Below are the code and all the weights of a small trained network. Each question names an input and a target symbol and asks about switching units off, where a switched-off unit gives its printed mean instead of its output.

import numpy as np


def w(rows, s, z=0):
    codes = np.array(rows[::2]) - 128.0
    scale = np.full(codes.shape[1], s)
    scale[-1] = z or s
    return codes * scale


def norm(h):
    return h / np.sqrt((h * h).mean(-1, keepdims=True) + 1e-5)


def f(y):
    return y / 2 * (1 + np.tanh(0.7978845608 * (y + 0.044715 * y**3)))


def softmax(a):
    e = np.exp(a - a.max(-1, keepdims=True))
    return e / e.sum(-1, keepdims=True)


def log_softmax(a):
    a = a - a.max(-1, keepdims=True)
    return a - np.log(np.exp(a).sum(-1, keepdims=True))


def net(x, mask):
    ids = ['βεθλπστψ'.index(c) for c in x.split()]
    T = len(ids)
    res = E[ids] + P[:T]
    u = 0
    for l in range(3):
        r = norm(res)
        for j in range(2):
            rows = slice(3 * j, 3 * j + 3)
            q, k, v = (r @ M[l][rows].T for M in (Q, K, V))
            z = softmax(np.where(np.tri(T) > 0, q @ k.T / 3**0.5, -1e9)) @ v
            o = O[l][rows]
            res = res + np.where(mask[u + j], z, o[:, -1]) @ o[:, :-1]
        u += 2
        y = f(norm(res) @ A[l][:, :-1].T + A[l][:, -1])
        res = res + np.where(mask[u : u + 8], y, B[l][:, -1]) @ B[l][:, :-1]
        u += 8
    return log_softmax(norm(res)[-1] @ U[:, :-1].T + U[:, -1])


Q, K, V, O, A, B = {}, {}, {}, {}, {}, {}
E = w([
[69,111,139,83,68,202,154],'β',
[25,149,252,81,14,141,152],'ε',
[71,118,110,89,187,251,143],'θ',
[88,175,192,98,211,106,114],'λ',
[191,53,144,171,113,127,44],'π',
[75,168,159,148,91,209,88],'σ',
[180,51,170,50,61,181,160],'τ',
[23,63,108,137,138,116,107],'ψ',
],0.022)
P = w([
[99,171,55,11,33,81,165],'0',
[57,92,115,75,122,130,117],'1',
[55,76,138,95,157,159,101],'2',
[68,76,148,118,173,168,106],'3',
[82,82,159,129,179,161,119],'4',
[95,84,172,138,187,161,121],'5',
[108,91,176,147,196,158,132],'6',
[120,90,181,157,204,159,137],'7',
[133,92,190,161,215,157,144],'8',
[145,96,192,166,215,158,148],'9',
[145,92,199,174,221,158,152],'10',
[151,99,204,180,228,166,157],'11',
[153,95,208,183,226,161,155],'12',
],0.011)
Q[0] = w([
[121,78,157,141,154,87,82],'0.h0',
[109,99,230,221,125,163,94],'0.h0',
[124,177,95,141,136,173,70],'0.h0',
[83,177,152,60,215,99,143],'0.h1',
[118,190,125,9,106,114,173],'0.h1',
[156,137,171,125,147,143,48],'0.h1',
],0.011)
K[0] = w([
[174,144,109,171,141,186,153],'0.h0',
[242,110,10,179,224,114,87],'0.h0',
[54,133,184,117,164,22,129],'0.h0',
[55,209,142,96,229,123,210],'0.h1',
[108,178,219,55,125,177,255],'0.h1',
[194,186,182,149,170,152,38],'0.h1',
],0.0087)
V[0] = w([
[199,69,129,117,142,97,47],'0.h0',
[117,159,151,46,97,90,50],'0.h0',
[149,68,101,139,94,168,69],'0.h0',
[77,129,207,8,193,149,199],'0.h1',
[118,41,189,66,88,231,178],'0.h1',
[200,165,254,73,130,201,130],'0.h1',
],0.009)
O[0] = w([
[149,153,140,253,166,175,133,138],'0.h0',
[174,234,112,161,137,73,147,153],'0.h0',
[173,152,94,132,102,140,101,140],'0.h0',
[58,63,81,146,108,103,195,249],'0.h1',
[183,157,110,104,151,137,255,173],'0.h1',
[186,99,92,168,86,205,124,163],'0.h1',
],0.011,0.014)
A[0] = w([
[124,99,145,178,218,75,104,99],'0.n0',
[159,68,90,157,142,137,108,89],'0.n1',
[124,145,176,102,30,183,161,128],'0.n2',
[81,83,92,49,125,163,170,187],'0.n3',
[108,168,131,126,10,135,159,135],'0.n4',
[79,145,255,93,206,51,65,66],'0.n5',
[123,123,78,221,112,134,106,2],'0.n6',
[113,185,106,191,44,178,140,162],'0.n7',
],0.015,0.0086)
B[0] = w([
[155,169,98,92,152,141,202,168],'0.n0',
[84,79,51,85,122,104,99,134],'0.n1',
[130,45,151,120,212,104,111,161],'0.n2',
[66,146,74,157,107,106,89,251],'0.n3',
[36,103,142,75,196,101,80,154],'0.n4',
[119,138,78,176,167,118,252,146],'0.n5',
[156,153,113,128,185,145,226,135],'0.n6',
[118,148,163,52,186,122,63,164],'0.n7',
],0.014,0.019)
Q[1] = w([
[146,102,215,47,195,153,162],'1.h0',
[76,107,136,101,21,82,95],'1.h0',
[113,194,254,162,125,111,140],'1.h0',
[110,73,145,152,87,196,47],'1.h1',
[121,68,212,118,51,102,87],'1.h1',
[111,128,154,31,114,202,81],'1.h1',
],0.01)
K[1] = w([
[214,129,196,58,99,104,88],'1.h0',
[148,185,10,105,111,83,106],'1.h0',
[130,179,194,117,177,77,120],'1.h0',
[182,204,165,65,64,133,111],'1.h1',
[109,186,165,103,137,158,152],'1.h1',
[136,129,127,64,127,80,152],'1.h1',
],0.012)
V[1] = w([
[170,62,65,188,89,149,180],'1.h0',
[202,144,44,132,85,170,44],'1.h0',
[180,96,141,166,209,172,70],'1.h0',
[83,190,90,178,133,165,145],'1.h1',
[186,117,175,67,146,32,173],'1.h1',
[42,159,136,85,176,3,183],'1.h1',
],0.011)
O[1] = w([
[209,101,75,23,98,58,117,125],'1.h0',
[161,187,152,125,31,123,106,76],'1.h0',
[146,83,173,158,143,133,233,101],'1.h0',
[105,213,137,134,177,124,139,174],'1.h1',
[193,5,217,116,80,111,83,93],'1.h1',
[151,244,214,91,92,135,70,255],'1.h1',
],0.012,0.018)
A[1] = w([
[72,182,164,136,88,124,88,157],'1.n0',
[133,136,199,36,71,89,134,222],'1.n1',
[115,118,194,135,128,174,205,58],'1.n2',
[154,110,92,191,153,178,141,40],'1.n3',
[122,59,144,171,154,120,211,136],'1.n4',
[125,155,122,61,84,74,20,110],'1.n5',
[132,130,89,107,107,191,64,120],'1.n6',
[115,114,117,83,90,6,90,254],'1.n7',
],0.017,0.0079)
B[1] = w([
[191,104,136,89,137,116,189,246],'1.n0',
[59,76,82,137,158,130,82,162],'1.n1',
[125,124,194,103,97,99,126,156],'1.n2',
[93,121,145,78,117,128,187,139],'1.n3',
[142,74,81,61,131,107,146,152],'1.n4',
[116,114,145,48,3,112,62,205],'1.n5',
[108,149,184,122,147,139,64,144],'1.n6',
[86,115,168,105,92,202,121,227],'1.n7',
],0.017,0.014)
Q[2] = w([
[97,143,140,116,121,220,177],'2.h0',
[141,154,105,183,94,104,81],'2.h0',
[147,141,61,95,97,107,86],'2.h0',
[105,92,145,114,225,214,158],'2.h1',
[174,159,54,187,127,108,148],'2.h1',
[160,167,98,141,14,3,57],'2.h1',
],0.02)
K[2] = w([
[153,156,184,141,120,181,99],'2.h0',
[89,176,52,91,160,86,134],'2.h0',
[122,156,42,82,102,81,114],'2.h0',
[169,73,118,206,170,223,191],'2.h1',
[119,203,146,86,147,74,159],'2.h1',
[3,191,150,72,94,15,72],'2.h1',
],0.016)
V[2] = w([
[144,114,154,128,156,64,214],'2.h0',
[166,165,70,165,111,175,24],'2.h0',
[168,145,74,155,76,153,2],'2.h0',
[108,91,93,89,146,56,207],'2.h1',
[156,59,129,82,142,143,231],'2.h1',
[172,141,93,180,107,187,71],'2.h1',
],0.015)
O[2] = w([
[109,186,101,65,80,109,79,2],'2.h0',
[86,104,110,145,163,47,127,130],'2.h0',
[140,117,115,189,171,8,170,135],'2.h0',
[88,71,244,175,212,96,40,76],'2.h1',
[44,127,94,23,127,142,49,89],'2.h1',
[185,179,78,71,80,128,145,75],'2.h1',
],0.013,0.0092)
A[2] = w([
[45,169,166,214,125,101,161,168],'2.n0',
[125,156,202,111,37,111,17,200],'2.n1',
[84,109,210,99,255,144,193,191],'2.n2',
[163,87,120,236,227,196,110,253],'2.n3',
[164,206,98,150,144,80,126,52],'2.n4',
[112,78,158,150,168,97,174,219],'2.n5',
[187,111,172,114,167,71,189,229],'2.n6',
[132,157,148,92,80,9,26,172],'2.n7',
],0.019,0.007)
B[2] = w([
[191,99,141,167,225,147,113,202],'2.n0',
[61,105,117,43,31,74,121,187],'2.n1',
[143,71,122,182,211,200,95,251],'2.n2',
[138,87,114,113,227,145,192,146],'2.n3',
[79,87,131,134,106,142,69,137],'2.n4',
[155,157,112,122,161,179,86,166],'2.n5',
[121,87,161,122,129,100,56,152],'2.n6',
[64,120,103,94,6,156,103,161],'2.n7',
],0.024,0.025)
U = w([
[45,130,182,122,83,68,99,254],'β',
[109,89,168,206,167,140,150,246],'ε',
[220,94,80,38,135,67,109,4],'θ',
[181,154,113,184,64,121,71,87],'λ',
[155,200,192,88,98,196,178,55],'π',
[125,207,156,106,153,60,108,70],'σ',
[119,223,1,117,129,137,79,20],'τ',
[139,213,184,79,164,49,89,61],'ψ',
],0.0094,0.0045)

Each question gives the input, a string of symbols that net reads in full, and the target symbol t.
The units are the heads (3 rows each of Q, K, V and O) and the neurons (one row each of A and B). Each row of codes is followed by its name. A weight is (code - 128) times the scale printed after its matrix; where a second scale follows, it is the last column's (O, A, B and U).
mask holds one flag per unit, layer by layer, with each layer's heads first. A switched-off unit (its flag False) gives its mean, the last column of its rows in O or B, instead of its output. The means were averaged over made-up inputs and are rounded, as every weight is.
A unit's drop is (log p(t) with every unit on - log p(t) with that unit switched off) / (log p(t) with every unit on - log p(t) with every unit switched off).
The circuit of an input: a set's keep is (log p(t) with only the set's units on - log p(t) with every unit switched off) / (log p(t) with every unit on - log p(t) with every unit switched off). Starting from the 12 units with the biggest drops (on a tie, the unit counted first), units are removed one at a time, each time the one whose removal leaves the highest keep (on an exact tie, the one counted first), for as long as the keep stays at least 0.8.
circuit, biggest first: the units of the circuit, biggest drop first
k most important neurons: the k neurons with the biggest drops, biggest first
heads that matter: for each layer, one digit per head in row order, 1 if its drop is at least 0.15 and else 0, layers parted by /
input λ ε λ λ τ λ π ψ σ ψ β, target π: circuit, biggest first => (2.h1; 0.h0; 2.n2)
input σ ε ε λ λ λ λ λ λ π λ σ, target π: circuit, biggest first => (0.h1; 2.h1; 2.n2)
input λ σ θ λ ψ λ β π, target τ: 3 most important neurons => (0.n6; 0.n1; 2.n2)
input π σ λ σ ψ, target π: heads that matter => 11 / 11 / 11
input π π π λ λ λ ε σ ψ λ ψ σ, target β: 2 most important neurons => (0.n3; 0.n7)
input λ λ λ π ε λ λ τ λ σ ψ, target π: heads that matter => 11 / 10 / 11
input λ π λ σ λ β, target π: 2 most important neurons => (0.n3; 1.n0)
input λ ψ θ ψ τ, target β: 3 most important neurons => (0.n3; 0.n5; 1.n5)
input σ λ τ ψ λ θ, target β: heads that matter => 10 / 10 / 00
input ψ τ β λ π ε τ, target θ: heads that matter => 11 / 10 / 01
input θ θ λ π θ λ λ β τ θ τ θ λ, target τ: most important neuron => (1.n5)
input λ θ ε θ ψ λ λ σ, target β: heads that matter => 10 / 00 / 00
input ψ β τ π ψ θ τ τ, target θ: 2 most important neurons => (0.n3; 1.n4)
input λ θ λ σ τ θ ψ π σ θ, target τ: heads that matter => 11 / 11 / 01
input λ ε λ λ β σ ε ψ ψ ψ λ θ, target β: heads that matter => 11 / 11 / 00
input τ ε ψ, target β: heads that matter => 00 / 10 / 00
input ε ψ τ λ λ σ λ λ λ π, target π: 3 most important neurons => (1.n3; 1.n5; 0.n6)
input λ τ λ τ π ψ ψ, target θ: heads that matter => 11 / 11 / 01
input τ λ τ σ θ θ λ τ τ π, target θ: heads that matter => 01 / 11 / 01
input ψ σ λ ψ π λ σ θ ψ, target τ: heads that matter => 11 / 11 / 11
input λ λ ψ σ λ θ ψ λ τ θ τ β, target β: 4 most important neurons => (0.n7; 0.n4; 1.n5; 0.n3)
input λ ε ψ λ λ τ, target β: heads that matter => 10 / 11 / 00
input θ θ λ ψ σ θ ψ λ ψ β β π, target τ: 2 most important neurons => (0.n1; 0.n6)
input θ ψ β, target β: most important neuron => (1.n5)
input λ λ ψ π λ, target ψ: 3 most important neurons => (0.n3; 2.n2; 1.n7)
input β π σ λ θ ψ, target τ: heads that matter => 11 / 11 / 01
input π λ λ, target ψ: 3 most important neurons => (2.n2; 0.n3; 1.n7)
input π β λ θ λ λ, target τ: most important neuron => (0.n3)
input λ β λ ε σ π σ λ, target π: 2 most important neurons => (0.n3; 1.n0)
